[[109 109 127 136 122 142 143 120 133]
 [110 134 129 153 125 137 120 157 121]
 [130 116 133 110 129 108 132 113 132]]
=>
[[133 109 109 127 136 122 142 143 120]
 [121 110 134 129 153 125 137 120 157]
 [132 130 116 133 110 129 108 132 113]]

[[130 130 121 127 125 131 127 134 132 141 120 133]
 [153 126 115 124 115 150 118 125 138 127 129 147]
 [139 127 122 125 122 138 124 127 132 128 129 136]
 [127 130 131 129 131 129 129 124 129 127 125 132]
 [129 129 124 128 125 130 127 132 131 137 122 131]
 [129 129 124 127 126 130 128 132 131 137 124 131]
 [131 132 116 126 122 134 126 139 136 150 114 136]
 [128 145 144 139 148 139 135 105 135 122 100 158]]
=>
[[133 130 130 121 127 125 131 127 134 132 141 120]
 [147 153 126 115 124 115 150 118 125 138 127 129]
 [136 139 127 122 125 122 138 124 127 132 128 129]
 [132 127 130 131 129 131 129 129 124 129 127 125]
 [131 129 129 124 128 125 130 127 132 131 137 122]
 [131 129 129 124 127 126 130 128 132 131 137 124]
 [136 131 132 116 126 122 134 126 139 136 150 114]
 [158 128 145 144 139 148 139 135 105 135 122 100]]

[[148 142 132 106 122 129 128 140 105 128 108 141]
 [120 126 108 112 126 156 115 122 111 156 112 126]
 [139 135 130 118 117 134 126 126 118 138 120 129]
 [157 151 152 125 128 109 123 119 125 119 126 118]
 [129 120 134 142 113 118 156 148 142 111 143 145]
 [149 149 149 131 135 111 117 111 131 122 131 109]]
=>
[[141 148 142 132 106 122 129 128 140 105 128 108]
 [126 120 126 108 112 126 156 115 122 111 156 112]
 [129 139 135 130 118 117 134 126 126 118 138 120]
 [118 157 151 152 125 128 109 123 119 125 119 126]
 [145 129 120 134 142 113 118 156 148 142 111 143]
 [109 149 149 149 131 135 111 117 111 131 122 131]]

[[135 123 131 118 139 127 133 133 125 133 135 128]
 [134 136 139 120 137 136 137 137 138 147 140 132]
 [126 133 127 126 139 131 124 124 134 142 128 148]
 [135 131 145 119 137 132 145 146 131 140 140 121]
 [130 121 132 124 138 123 134 134 121 129 128 129]
 [146 144 147 110 134 144 146 147 143 150 153 117]
 [125 120 132 133 134 121 134 133 119 122 122 130]
 [128 133 123 143 125 132 123 123 131 121 126 134]]
=>
[[128 135 123 131 118 139 127 133 133 125 133 135]
 [132 134 136 139 120 137 136 137 137 138 147 140]
 [148 126 133 127 126 139 131 124 124 134 142 128]
 [121 135 131 145 119 137 132 145 146 131 140 140]
 [129 130 121 132 124 138 123 134 134 121 129 128]
 [117 146 144 147 110 134 144 146 147 143 150 153]
 [130 125 120 132 133 134 121 134 133 119 122 122]
 [134 128 133 123 143 125 132 123 123 131 121 126]]

[[112 145]
 [109 122]
 [109 146]
 [148 142]
 [149 110]
 [147 144]
 [138 144]]
=>
[[145 112]
 [122 109]
 [146 109]
 [142 148]
 [110 149]
 [144 147]
 [144 138]]

[[149 120 124 140 144]
 [152 127 113 124 129]
 [143 137 145 152 131]]
=>
[[144 149 120 124 140]
 [129 152 127 113 124]
 [131 143 137 145 152]]

[[134 143]
 [154 151]
 [148 152]
 [152 150]
 [104 102]
 [155 144]]
=>
[[143 134]
 [151 154]
 [152 148]
 [150 152]
 [102 104]
 [144 155]]

[[121 146 134 137 135 125]
 [109 140 141 127 137 119]
 [145 109 112 121 107 150]
 [112 138 144 135 138 135]
 [141 121 115 124 109 141]
 [135 136 118 118 115 118]]
=>
[[125 121 146 134 137 135]
 [119 109 140 141 127 137]
 [150 145 109 112 121 107]
 [135 112 138 144 135 138]
 [141 141 121 115 124 109]
 [118 135 136 118 118 115]]

[[136 126 126 126 127]
 [131 109 137 130 153]
 [154 116 119 138 100]
 [122 114 124 126 141]
 [133 120 126 127 131]]
=>
[[127 136 126 126 126]
 [153 131 109 137 130]
 [100 154 116 119 138]
 [141 122 114 124 126]
 [131 133 120 126 127]]
---
[[134 116 155 114 137 147 137 119 112]
 [123 116 140 105 132 139 152 122 118]
 [127 117 124 104 112 139 152 127 130]
 [112 154 125 124 127 116 126 146 111]
 [144 122 111 123 104 131 129 131 138]
 [116 152 134 120 118 120 127 145 109]
 [117 133 115 106 108 122 150 144 128]]
=>
[[134 116 155 114 137 147 137 119 112]
 [127 117 124 104 112 139 152 127 130]
 [144 122 111 123 104 131 129 131 138]
 [117 133 115 106 108 122 150 144 128]]

[[139 137 148 148 135 121 135 136 136 131 136]
 [138 138 149 144 135 121 133 135 138 130 137]
 [140 140 151 147 139 122 136 139 137 131 135]
 [138 140 152 145 137 121 138 137 139 129 140]]
=>
[[139 137 148 148 135 121 135 136 136 131 136]
 [140 140 151 147 139 122 136 139 137 131 135]]

[[124 147 119 108 109]
 [107 146 147 110 115]
 [107 147 147 130 109]
 [148 111 139 147 112]
 [116 112 145 103 149]
 [110 147 115 106 149]
 [143 108 108 126 144]
 [121 110 109 112 134]
 [110 145 112 149 147]
 [110 148 110 148 146]]
=>
[[124 147 119 108 109]
 [107 147 147 130 109]
 [116 112 145 103 149]
 [143 108 108 126 144]
 [110 145 112 149 147]]

[[133 128  99 115 150]
 [129 120 103 120 137]
 [103 109 133 131 110]
 [101 103 131 135 103]
 [140 143 148 138 128]]
=>
[[133 128  99 115 150]
 [103 109 133 131 110]
 [140 143 148 138 128]]

[[151 140 148 104 133 124 137]
 [151 153 143 104 123 111 151]
 [115 110 108 150 154 153 109]]
=>
[[151 140 148 104 133 124 137]
 [115 110 108 150 154 153 109]]

[[126 127 139 133 128 133 131 127 129 126 128 131 142 127]
 [104 110 132 151 115 135 150 118 129 113 113 153 148 113]
 [127 124 136 139 125 135 138 140 140 138 124 138 127 126]]
=>
[[126 127 139 133 128 133 131 127 129 126 128 131 142 127]
 [127 124 136 139 125 135 138 140 140 138 124 138 127 126]]

[[149 118 147 147 145]
 [149 106 150 108 148]
 [132 111 123 107 136]
 [147 147 109 150 147]]
=>
[[149 118 147 147 145]
 [132 111 123 107 136]]

[[155 105  99 104 153 104 107 115 119]
 [102 144 122 153 100 153 106 153 101]
 [104 133 106 155 106 152 103 154 102]]
=>
[[155 105  99 104 153 104 107 115 119]
 [104 133 106 155 106 152 103 154 102]]
